Below are the code and all the weights of a small trained network. Each question names an input and a target symbol and asks about switching units off, where a switched-off unit gives its printed mean instead of its output.

import numpy as np


def w(rows, s, z=0):
    codes = np.array(rows[::2]) - 128.0
    scale = np.full(codes.shape[1], s)
    scale[-1] = z or s
    return codes * scale


def norm(h):
    return h / np.sqrt((h * h).mean(-1, keepdims=True) + 1e-5)


def f(y):
    return np.maximum(y, 0)


def softmax(a):
    e = np.exp(a - a.max(-1, keepdims=True))
    return e / e.sum(-1, keepdims=True)


def log_softmax(a):
    a = a - a.max(-1, keepdims=True)
    return a - np.log(np.exp(a).sum(-1, keepdims=True))


def net(x, mask):
    ids = ['αβγδζηθλπφψ'.index(c) for c in x.split()]
    T = len(ids)
    res = E[ids] + P[:T]
    u = 0
    for l in range(3):
        r = norm(res)
        for j in range(3):
            rows = slice(2 * j, 2 * j + 2)
            q, k, v = (r @ M[l][rows].T for M in (Q, K, V))
            z = softmax(np.where(np.tri(T) > 0, q @ k.T / 2**0.5, -1e9)) @ v
            o = O[l][rows]
            res = res + np.where(mask[u + j], z, o[:, -1]) @ o[:, :-1]
        u += 3
        y = f(norm(res) @ A[l][:, :-1].T + A[l][:, -1])
        res = res + np.where(mask[u : u + 8], y, B[l][:, -1]) @ B[l][:, :-1]
        u += 8
    return log_softmax(norm(res)[-1] @ U[:, :-1].T + U[:, -1])


Q, K, V, O, A, B = {}, {}, {}, {}, {}, {}
E = w([
[149,110,115,153,166,104,118,113],'α',
[140,116,96,169,116,84,119,149],'β',
[158,132,74,164,122,152,125,143],'γ',
[165,110,128,109,179,123,152,84],'δ',
[169,112,99,120,108,144,137,153],'ζ',
[167,99,124,102,129,110,147,111],'η',
[148,87,126,100,104,115,192,151],'θ',
[147,100,101,100,130,137,169,118],'λ',
[123,91,110,108,110,140,183,162],'π',
[75,13,179,165,82,199,123,61],'φ',
[102,89,92,99,144,8,66,85],'ψ',
],0.012)
P = w([
[136,73,55,181,84,148,162,166],'0',
[213,167,194,130,72,83,156,143],'1',
[72,108,206,141,72,147,206,138],'2',
[108,156,255,100,117,122,75,144],'3',
[120,91,94,105,220,158,85,193],'4',
[197,129,100,75,65,162,35,22],'5',
[89,11,30,136,140,210,101,103],'6',
],0.008)
Q[0] = w([
[116,88,127,151,3,175,80,5],'L0H1',
[179,182,233,92,31,96,110,33],'L0H1',
[139,89,206,147,35,171,130,135],'L0H2',
[72,50,92,139,92,166,76,108],'L0H2',
[220,106,153,109,63,99,149,91],'L0H3',
[71,119,161,134,158,124,197,168],'L0H3',
],0.0069)
K[0] = w([
[1,95,195,157,123,206,109,85],'L0H1',
[93,72,95,162,103,150,147,89],'L0H1',
[123,68,130,183,102,173,117,102],'L0H2',
[108,118,178,135,127,122,93,110],'L0H2',
[71,125,122,155,133,139,137,111],'L0H3',
[138,123,113,115,137,147,72,126],'L0H3',
],0.011)
V[0] = w([
[67,168,82,53,20,209,123,183],'L0H1',
[129,100,146,32,117,194,164,74],'L0H1',
[97,104,167,164,180,200,85,116],'L0H2',
[140,196,62,138,184,127,153,105],'L0H2',
[13,103,115,87,152,87,161,157],'L0H3',
[213,125,94,101,92,1,178,110],'L0H3',
],0.0069)
O[0] = w([
[86,72,176,141,198,170,89,170,38],'L0H1',
[116,148,109,57,221,81,186,142,201],'L0H1',
[160,53,132,121,149,38,193,60,144],'L0H2',
[73,188,94,192,123,94,78,133,2],'L0H2',
[151,81,66,147,89,48,145,254,85],'L0H3',
[135,160,195,20,109,175,134,144,235],'L0H3',
],0.0079,0.004)
A[0] = w([
[216,155,148,170,107,163,100,80,4],'L0N1',
[68,173,156,157,106,133,71,162,69],'L0N2',
[85,84,143,121,185,40,115,123,165],'L0N3',
[112,73,142,103,114,169,185,80,212],'L0N4',
[151,164,3,133,162,162,123,139,187],'L0N5',
[120,165,192,121,195,82,165,101,130],'L0N6',
[166,124,118,143,197,222,118,142,102],'L0N7',
[134,192,167,109,189,176,189,90,99],'L0N8',
],0.0064,0.0032)
B[0] = w([
[96,65,99,134,25,19,116,175,147],'L0N1',
[117,211,189,89,99,121,213,116,134],'L0N2',
[177,139,158,201,76,79,126,128,165],'L0N3',
[136,217,112,146,125,121,25,176,254],'L0N4',
[203,137,180,35,155,29,117,70,171],'L0N5',
[115,108,134,188,27,111,98,170,172],'L0N6',
[200,97,151,130,92,47,2,85,158],'L0N7',
[143,118,110,144,9,72,111,212,191],'L0N8',
],0.0047,0.0076)
Q[1] = w([
[112,156,118,56,104,155,62,169],'L1H1',
[110,254,242,89,147,161,134,130],'L1H1',
[26,246,44,164,206,169,123,114],'L1H2',
[120,82,247,136,103,154,80,153],'L1H2',
[146,111,203,24,11,125,149,39],'L1H3',
[206,109,111,35,114,76,81,145],'L1H3',
],0.0073)
K[1] = w([
[133,137,99,154,143,84,163,205],'L1H1',
[157,140,2,116,143,128,81,156],'L1H1',
[176,198,157,130,109,191,125,218],'L1H2',
[102,58,152,150,157,86,175,166],'L1H2',
[83,117,122,71,108,117,80,130],'L1H3',
[77,93,161,100,174,71,115,51],'L1H3',
],0.0092)
V[1] = w([
[130,142,253,154,129,104,215,157],'L1H1',
[58,244,49,183,74,146,129,250],'L1H1',
[169,228,146,190,145,121,131,92],'L1H2',
[111,174,47,125,115,129,56,222],'L1H2',
[164,24,154,124,146,179,213,128],'L1H3',
[76,108,239,132,75,139,158,94],'L1H3',
],0.0061)
O[1] = w([
[88,59,149,7,91,185,112,82,202],'L1H1',
[108,102,28,158,19,146,179,159,4],'L1H1',
[96,134,115,170,135,193,92,143,23],'L1H2',
[92,136,203,93,108,86,73,177,5],'L1H2',
[123,205,218,196,121,207,170,2,156],'L1H3',
[210,152,149,144,109,142,80,60,231],'L1H3',
],0.0071,0.0031)
A[1] = w([
[135,188,66,102,183,102,182,142,108],'L1N1',
[95,105,66,105,91,163,93,161,50],'L1N2',
[141,202,35,136,121,110,162,78,165],'L1N3',
[114,99,126,55,84,52,139,64,98],'L1N4',
[130,99,108,124,117,118,95,99,143],'L1N5',
[150,107,140,148,122,170,154,3,250],'L1N6',
[68,126,64,92,229,173,54,180,79],'L1N7',
[120,208,104,89,110,119,217,182,81],'L1N8',
],0.0073,0.0017)
B[1] = w([
[38,196,159,3,93,140,28,25,146],'L1N1',
[185,138,104,110,115,158,43,41,156],'L1N2',
[93,103,146,145,168,15,162,71,160],'L1N3',
[132,131,155,173,122,232,61,221,223],'L1N4',
[131,133,61,73,158,154,206,137,160],'L1N5',
[172,222,3,159,151,129,180,176,254],'L1N6',
[185,50,205,134,202,149,101,212,136],'L1N7',
[97,96,146,175,155,56,20,66,170],'L1N8',
],0.0054,0.0081)
Q[2] = w([
[148,100,2,9,151,94,93,125],'L2H1',
[196,133,158,68,75,54,66,221],'L2H1',
[190,152,175,71,75,102,69,149],'L2H2',
[131,67,123,109,172,100,93,61],'L2H2',
[220,241,20,78,211,147,166,103],'L2H3',
[213,174,43,64,66,69,28,205],'L2H3',
],0.0083)
K[2] = w([
[219,95,124,104,144,183,170,47],'L2H1',
[120,55,41,104,220,136,143,70],'L2H1',
[96,95,92,83,147,171,114,182],'L2H2',
[136,150,170,49,177,170,162,96],'L2H2',
[186,101,207,33,171,150,136,48],'L2H3',
[209,74,43,101,255,156,184,78],'L2H3',
],0.009)
V[2] = w([
[112,194,81,114,161,81,2,96],'L2H1',
[61,139,119,82,101,66,166,86],'L2H1',
[156,138,80,165,122,186,189,115],'L2H2',
[84,126,137,216,102,94,56,162],'L2H2',
[68,211,150,49,149,163,72,133],'L2H3',
[123,89,169,119,142,215,101,81],'L2H3',
],0.008)
O[2] = w([
[56,228,122,133,167,172,122,62,254],'L2H1',
[119,177,80,89,86,26,163,95,54],'L2H1',
[120,154,114,50,75,166,2,104,78],'L2H2',
[37,33,94,206,159,146,146,72,98],'L2H2',
[102,211,173,126,98,158,93,174,129],'L2H3',
[118,101,215,117,93,144,115,103,142],'L2H3',
],0.0084,0.0044)
A[2] = w([
[193,39,132,151,196,81,163,127,187],'L2N1',
[167,106,57,139,142,142,206,2,68],'L2N2',
[140,117,78,99,119,159,118,121,172],'L2N3',
[203,131,14,163,112,95,178,27,3],'L2N4',
[175,152,148,134,119,186,142,67,241],'L2N5',
[246,106,136,72,134,137,80,74,118],'L2N6',
[42,198,121,141,160,128,148,17,182],'L2N7',
[121,148,2,160,94,106,185,170,108],'L2N8',
],0.0078,0.0026)
B[2] = w([
[104,99,121,94,114,143,199,113,179],'L2N1',
[177,172,122,151,121,153,208,123,193],'L2N2',
[147,141,103,136,126,137,143,126,161],'L2N3',
[142,165,138,167,119,183,251,141,187],'L2N4',
[133,147,78,167,128,126,136,114,223],'L2N5',
[106,112,96,137,136,86,116,143,255],'L2N6',
[93,101,105,45,144,83,117,83,195],'L2N7',
[195,135,133,126,157,117,94,116,162],'L2N8',
],0.013,0.0099)
U = w([
[142,2,135,61,128,87,187,141,193],'α',
[94,177,103,36,121,77,137,60,185],'β',
[130,140,205,158,187,190,116,137,155],'γ',
[118,164,155,151,226,96,167,210,107],'δ',
[189,152,50,158,161,42,102,227,5],'ζ',
[154,94,70,113,9,175,90,107,110],'η',
[111,65,106,184,206,152,92,68,141],'θ',
[177,176,97,161,160,161,251,100,123],'λ',
[208,101,223,108,134,103,110,25,93],'π',
[168,140,190,62,80,146,137,180,159],'φ',
[133,223,169,85,95,189,124,186,92],'ψ',
],0.0067,0.0023)

Each question gives the input, a string of symbols that net reads in full, and the target symbol t.
The units are the heads (2 rows each of Q, K, V and O) and the neurons (one row each of A and B). Each row of codes is followed by its name. A weight is (code - 128) times the scale printed after its matrix; where a second scale follows, it is the last column's (O, A, B and U).
mask holds one flag per unit, layer by layer, with each layer's heads first. A switched-off unit (its flag False) gives its mean, the last column of its rows in O or B, instead of its output. The means were averaged over made-up inputs and are rounded, as every weight is.
A unit's drop is (log p(t) with every unit on - log p(t) with that unit switched off) / (log p(t) with every unit on - log p(t) with every unit switched off).
The circuit of an input: a set's keep is (log p(t) with only the set's units on - log p(t) with every unit switched off) / (log p(t) with every unit on - log p(t) with every unit switched off). Starting from the 12 units with the biggest drops (on a tie, the unit counted first), units are removed one at a time, each time the one whose removal leaves the highest keep (on an exact tie, the one counted first), for as long as the keep stays at least 0.8.
units of the circuit, in order: the units of the circuit, biggest drop first
unit that matters most: the unit with the biggest drop
k most important neurons: the k neurons with the biggest drops, biggest first
k most important neurons of layer l: the k neurons of layer l with the biggest drops, biggest first
heads that matter: for each layer, one digit per head in row order, 1 if its drop is at least 0.15 and else 0, layers parted by /
input γ δ λ, target θ: heads that matter => 100 / 110 / 010
input α π β γ ψ δ, target η: heads that matter => 110 / 100 / 000
input ψ θ φ, target α: units of the circuit, in order => L0H2, L1H3
input π θ ζ π α α β, target α: units of the circuit, in order => L0H1, L1N6, L2N1, L1N7
input ψ δ β δ δ δ, target η: heads that matter => 111 / 110 / 000
input φ α φ, target π: units of the circuit, in order => L1H1, L0H2
input ψ δ γ, target ζ: units of the circuit, in order => L0H2, L1H3, L2N8
input δ λ α, target β: unit that matters most => L2H1
input ψ δ λ η, target ζ: heads that matter => 010 / 111 / 101
input β π ψ, target η: units of the circuit, in order => L1H1, L0H2, L2H2
input θ δ γ, target φ: heads that matter => 101 / 010 / 100
input λ δ ψ, target δ: 2 most important neurons => L0N7, L0N5
input δ δ π β γ, target β: heads that matter => 100 / 000 / 100
input π δ δ δ, target α: heads that matter => 101 / 100 / 010
input η δ γ α γ δ, target θ: unit that matters most => L0H1
input δ δ δ ζ θ, target β: 2 most important neurons => L1N8, L1N1
input β ζ δ λ, target η: heads that matter => 100 / 100 / 000
input θ β β, target φ: heads that matter => 001 / 010 / 100
input θ γ δ δ π γ, target β: heads that matter => 110 / 000 / 100
input δ δ δ γ π θ α, target θ: most important neuron of layer 1 => L1N2
input γ ψ ψ δ δ, target ζ: 2 most important neurons of layer 0 => L0N2, L0N1
input α π δ δ π φ, target λ: heads that matter => 010 / 000 / 000
input θ β δ δ ζ λ β, target β: heads that matter => 110 / 000 / 000
input θ δ δ γ γ ψ δ, target θ: 2 most important neurons of layer 2 => L2N4, L2N2
input π δ θ, target α: heads that matter => 101 / 100 / 110
input φ φ β β, target π: heads that matter => 110 / 101 / 011
input δ ψ β φ δ δ δ, target ζ: unit that matters most => L1H1
input δ φ γ β δ α, target ζ: 2 most important neurons of layer 0 => L0N4, L0N5
